Below is a small trained network, with its code and all its weights. Each question gives an input and a class and asks what happens when units are switched off, that is, made to give their printed mean instead of their output.

import numpy as np


def w(rows, s, z=0):
    codes = np.array(rows[::2]) - 128.0
    scale = np.full(codes.shape[1], s)
    scale[-1] = z or s
    return codes * scale


def f(y):
    return y / 2 * (1 + np.tanh(0.7978845608 * (y + 0.044715 * y**3)))


def log_softmax(a):
    a = a - a.max(-1, keepdims=True)
    return a - np.log(np.exp(a).sum(-1, keepdims=True))


def net(x, mask):
    res = np.array(x, float).reshape(1, 8) / 4 @ E
    y = f(res @ A[0][:, :-1].T + A[0][:, -1])
    res = res + np.where(mask, y, B[0][:, -1]) @ B[0][:, :-1]
    return log_softmax(res[-1] @ U[:, :-1].T + U[:, -1])


A, B = {}, {}
E = w([
[35,173,157,94,6],'x0',
[121,110,124,149,114],'x1',
[74,81,29,39,171],'x2',
[179,46,149,58,51],'x3',
[54,68,255,149,217],'x4',
[128,132,130,125,130],'x5',
[125,116,127,137,124],'x6',
[128,123,126,136,125],'x7',
],0.0065)
A[0] = w([
[105,97,124,79,162,254],'n0',
[85,98,93,68,158,145],'n1',
[80,80,184,134,168,96],'n2',
[205,45,146,88,142,124],'n3',
[77,83,179,82,165,74],'n4',
[88,95,216,111,171,75],'n5',
[93,120,179,100,67,126],'n6',
[213,82,119,164,191,163],'n7',
[148,143,178,90,137,249],'n8',
[100,87,79,60,176,79],'n9',
[124,79,203,144,168,67],'n10',
[172,47,155,85,76,121],'n11',
[83,121,103,51,164,101],'n12',
[197,182,205,132,122,94],'n13',
[155,148,196,148,117,78],'n14',
[59,193,80,192,162,77],'n15',
[151,53,180,51,74,81],'n16',
[130,80,154,134,105,252],'n17',
[53,174,99,191,166,109],'n18',
[233,170,102,158,84,78],'n19',
[31,109,74,71,167,83],'n20',
[101,97,217,106,165,101],'n21',
[2,183,171,91,16,61],'n22',
[175,158,213,152,109,131],'n23',
],0.0089,0.0061)
B[0] = w([
[52,197,100,212,100,253],'n0',
[139,121,134,204,70,188],'n1',
[177,156,78,54,66,182],'n2',
[137,145,202,130,218,198],'n3',
[178,101,76,94,86,163],'n4',
[221,162,42,35,83,188],'n5',
[101,112,168,129,205,177],'n6',
[32,79,123,108,218,249],'n7',
[43,214,145,200,142,239],'n8',
[142,31,136,221,62,173],'n9',
[129,78,76,47,72,172],'n10',
[209,221,177,146,155,185],'n11',
[138,67,147,223,99,163],'n12',
[96,19,116,206,84,177],'n13',
[137,35,104,174,27,151],'n14',
[255,134,199,132,144,177],'n15',
[220,171,203,153,167,176],'n16',
[81,243,121,186,151,243],'n17',
[241,183,210,151,160,186],'n18',
[129,78,45,87,84,197],'n19',
[172,92,147,207,103,188],'n20',
[166,141,23,56,75,191],'n21',
[95,11,137,54,235,241],'n22',
[96,66,111,221,55,202],'n23',
],0.0071,0.0054)
U = w([
[73,161,125,153,139,253],'0',
[106,41,149,209,67,36],'1',
[202,114,34,2,84,116],'2',
[64,50,159,76,244,143],'3',
[203,196,211,137,182,26],'4',
[34,195,113,144,140,167],'5',
[48,184,124,136,137,159],'6',
],0.0089,0.0062)

Each question gives the input, the list of numbers given to net, and the class t.
The units are the neurons (one row each of A and B). Each row of codes is followed by its name. A weight is (code - 128) times the scale printed after its matrix; where a second scale follows, it is the last column's (A, B and U).
mask holds one flag per neuron, in row order. A switched-off neuron (its flag False) gives its mean, the last column of its row in B, instead of its output. The means were averaged over made-up inputs and are rounded, as every weight is.
A unit's drop is (log p(t) with every unit on - log p(t) with that unit switched off) / (log p(t) with every unit on - log p(t) with every unit switched off).
The circuit of an input: a set's keep is (log p(t) with only the set's units on - log p(t) with every unit switched off) / (log p(t) with every unit on - log p(t) with every unit switched off). Starting from the 12 units with the biggest drops (on a tie, the unit counted first), units are removed one at a time, each time the one whose removal leaves the highest keep (on an exact tie, the one counted first), for as long as the keep stays at least 0.8.
units of the circuit, in order: the units of the circuit, biggest drop first
most important unit: the unit with the biggest drop
k most important neurons: the k neurons with the biggest drops, biggest first
input [-7,-7,4,6,5,1,5,6], class 0: 2 most important neurons => [n0; n22]
input [5,6,-5,1,-7,-3,3,-7], class 2: most important unit => n19
input [-2,-5,3,2,5,5,5,-6], class 5: units of the circuit, in order => [n0; n22]
input [3,6,2,7,3,-7,3,6], class 4: units of the circuit, in order => [n16; n11]
input [-6,5,-8,-4,-8,-1,-8,8], class 1: units of the circuit, in order => [n13; n23]
input [-5,4,8,-1,-1,7,1,5], class 1: units of the circuit, in order => [n9; n1]
input [3,-1,-8,-2,3,-7,0,-3], class 1: units of the circuit, in order => [n23; n13]
input [0,5,0,6,3,-1,6,-2], class 4: units of the circuit, in order => [n16; n11]
input [-7,3,-4,0,-4,-6,3,-6], class 3: units of the circuit, in order => [n7; n0]
input [-6,-2,-8,-8,-1,-2,-6,-4], class 1: 2 most important neurons => [n13; n23]
input [-7,-3,1,-5,7,4,4,4], class 2: units of the circuit, in order => [n5; n2; n21]
input [-1,4,-3,0,-6,5,0,1], class 2: 2 most important neurons => [n19; n0]
input [1,1,-4,5,6,-8,5,-5], class 2: units of the circuit, in order => [n5; n21]
input [5,-2,-5,6,3,-2,1,2], class 4: units of the circuit, in order => [n16]
input [-4,-1,6,-4,6,-7,-6,-2], class 1: 4 most important neurons => [n9; n20; n12; n1]
input [6,4,-1,-2,8,-4,-5,1], class 2: 3 most important neurons => [n5; n21; n2]
input [7,1,3,2,2,0,-4,3], class 3: 2 most important neurons => [n22; n6]
input [-5,7,-2,-8,-1,1,4,-5], class 4: 3 most important neurons => [n18; n15; n22]
input [-8,8,7,4,8,0,4,-3], class 0: 4 most important neurons => [n0; n3; n7; n17]
input [-7,-4,-3,3,-1,2,4,0], class 3: most important unit => n7
